Below is a small trained network, with its code and all its weights. Each question gives an input and a target symbol and asks what happens when units are switched off, that is, made to give their printed mean instead of their output.

import numpy as np


def w(rows, s, z=0):
    codes = np.array(rows[::2]) - 128.0
    scale = np.full(codes.shape[1], s)
    scale[-1] = z or s
    return codes * scale


def f(y):
    return y / 2 * (1 + np.tanh(0.7978845608 * (y + 0.044715 * y**3)))


def softmax(a):
    e = np.exp(a - a.max(-1, keepdims=True))
    return e / e.sum(-1, keepdims=True)


def log_softmax(a):
    a = a - a.max(-1, keepdims=True)
    return a - np.log(np.exp(a).sum(-1, keepdims=True))


def net(x, mask):
    ids = ['ΓΔΘΦβτ'.index(c) for c in x.split()]
    T = len(ids)
    res = E[ids] + P[:T]
    r = res
    for j in range(2):
        rows = slice(2 * j, 2 * j + 2)
        q, k, v = (r @ M[0][rows].T for M in (Q, K, V))
        z = softmax(np.where(np.tri(T) > 0, q @ k.T / 2**0.5, -1e9)) @ v
        o = O[0][rows]
        res = res + np.where(mask[j], z, o[:, -1]) @ o[:, :-1]
    y = f(res @ A[0][:, :-1].T + A[0][:, -1])
    res = res + np.where(mask[2:14], y, B[0][:, -1]) @ B[0][:, :-1]
    return log_softmax(res[-1] @ U[:, :-1].T + U[:, -1])


Q, K, V, O, A, B = {}, {}, {}, {}, {}, {}
E = w([
[255,105,9],'Γ',
[156,135,161],'Δ',
[183,25,45],'Θ',
[180,50,148],'Φ',
[90,12,172],'β',
[211,196,202],'τ',
],0.011)
P = w([
[50,181,100],'0',
[167,71,176],'1',
[175,59,176],'2',
[171,64,177],'3',
[184,57,178],'4',
[203,59,167],'5',
[205,51,169],'6',
[202,59,177],'7',
[217,64,165],'8',
[231,62,171],'9',
[234,46,155],'10',
[251,54,145],'11',
[244,43,134],'12',
[255,21,113],'13',
],0.0068)
Q[0] = w([
[217,54,246],'H1',
[61,173,165],'H1',
[52,171,100],'H2',
[191,89,159],'H2',
],0.013)
K[0] = w([
[85,135,21],'H1',
[209,97,140],'H1',
[254,18,228],'H2',
[53,223,65],'H2',
],0.0099)
V[0] = w([
[152,150,90],'H1',
[54,152,253],'H1',
[111,53,74],'H2',
[90,46,130],'H2',
],0.013)
O[0] = w([
[142,120,109,95],'H1',
[114,205,245,2],'H1',
[204,75,160,150],'H2',
[211,73,235,188],'H2',
],0.012,0.0037)
A[0] = w([
[221,75,178,90],'N1',
[30,198,31,93],'N2',
[112,73,131,157],'N3',
[128,127,144,117],'N4',
[79,154,210,253],'N5',
[145,255,180,158],'N6',
[100,95,97,154],'N7',
[69,49,107,176],'N8',
[132,197,102,119],'N9',
[78,124,204,159],'N10',
[78,108,200,104],'N11',
[164,77,186,107],'N12',
],0.0079,0.0055)
B[0] = w([
[93,94,128,253],'N1',
[74,2,163,180],'N2',
[127,175,111,171],'N3',
[105,140,140,130],'N4',
[101,234,81,166],'N5',
[232,169,127,144],'N6',
[144,155,100,156],'N7',
[162,205,106,182],'N8',
[103,125,106,134],'N9',
[76,168,103,154],'N10',
[44,161,117,147],'N11',
[80,118,136,215],'N12',
],0.0074,0.016)
U = w([
[125,96,230,76],'Γ',
[144,68,119,254],'Δ',
[2,146,100,63],'Θ',
[188,206,61,52],'Φ',
[182,54,104,18],'β',
[186,251,98,241],'τ',
],0.0057,0.0032)

Each question gives the input, a string of symbols that net reads in full, and the target symbol t.
The units are the heads (2 rows each of Q, K, V and O) and the neurons (one row each of A and B). Each row of codes is followed by its name. A weight is (code - 128) times the scale printed after its matrix; where a second scale follows, it is the last column's (O, A, B and U).
mask holds one flag per unit, heads first, then neurons. A switched-off unit (its flag False) gives its mean, the last column of its rows in O or B, instead of its output. The means were averaged over made-up inputs and are rounded, as every weight is.
A unit's drop is (log p(t) with every unit on - log p(t) with that unit switched off) / (log p(t) with every unit on - log p(t) with every unit switched off).
The circuit of an input: a set's keep is (log p(t) with only the set's units on - log p(t) with every unit switched off) / (log p(t) with every unit on - log p(t) with every unit switched off). Starting from the 12 units with the biggest drops (on a tie, the unit counted first), units are removed one at a time, each time the one whose removal leaves the highest keep (on an exact tie, the one counted first), for as long as the keep stays at least 0.8.
circuit, biggest first: the units of the circuit, biggest drop first
k most important neurons: the k neurons with the biggest drops, biggest first
which heads matter: for each layer, one digit per head in row order, 1 if its drop is at least 0.15 and else 0, layers parted by /
drop when u is switched off: that unit's drop, to one decimal
input β β β τ β β β β Θ Γ Δ, target Γ: circuit, biggest first => H2, H1
input β τ β τ Δ β τ β Δ, target Γ: circuit, biggest first => H1
input Γ τ τ, target Φ: circuit, biggest first => H1, N2, H2, N8
input τ β β τ τ, target τ: which heads matter => 10
input β β β β τ Φ Φ, target Γ: which heads matter => 11
input τ β β β τ Θ β Γ Θ β τ Θ β, target Θ: 2 most important neurons => N2, N6
input Δ Δ Δ β β β, target τ: 2 most important neurons => N2, N1
input τ β β Δ, target Θ: 2 most important neurons => N2, N8
input Δ Δ τ β Φ, target τ: drop when N9 is switched off => 0.0
input τ Δ τ Φ Δ Θ β Γ, target Θ: drop when N2 is switched off => 0.2
input Δ τ β Δ Δ, target τ: drop when N5 is switched off => 0.1
input Θ τ Θ Δ, target β: drop when H1 is switched off => 0.6
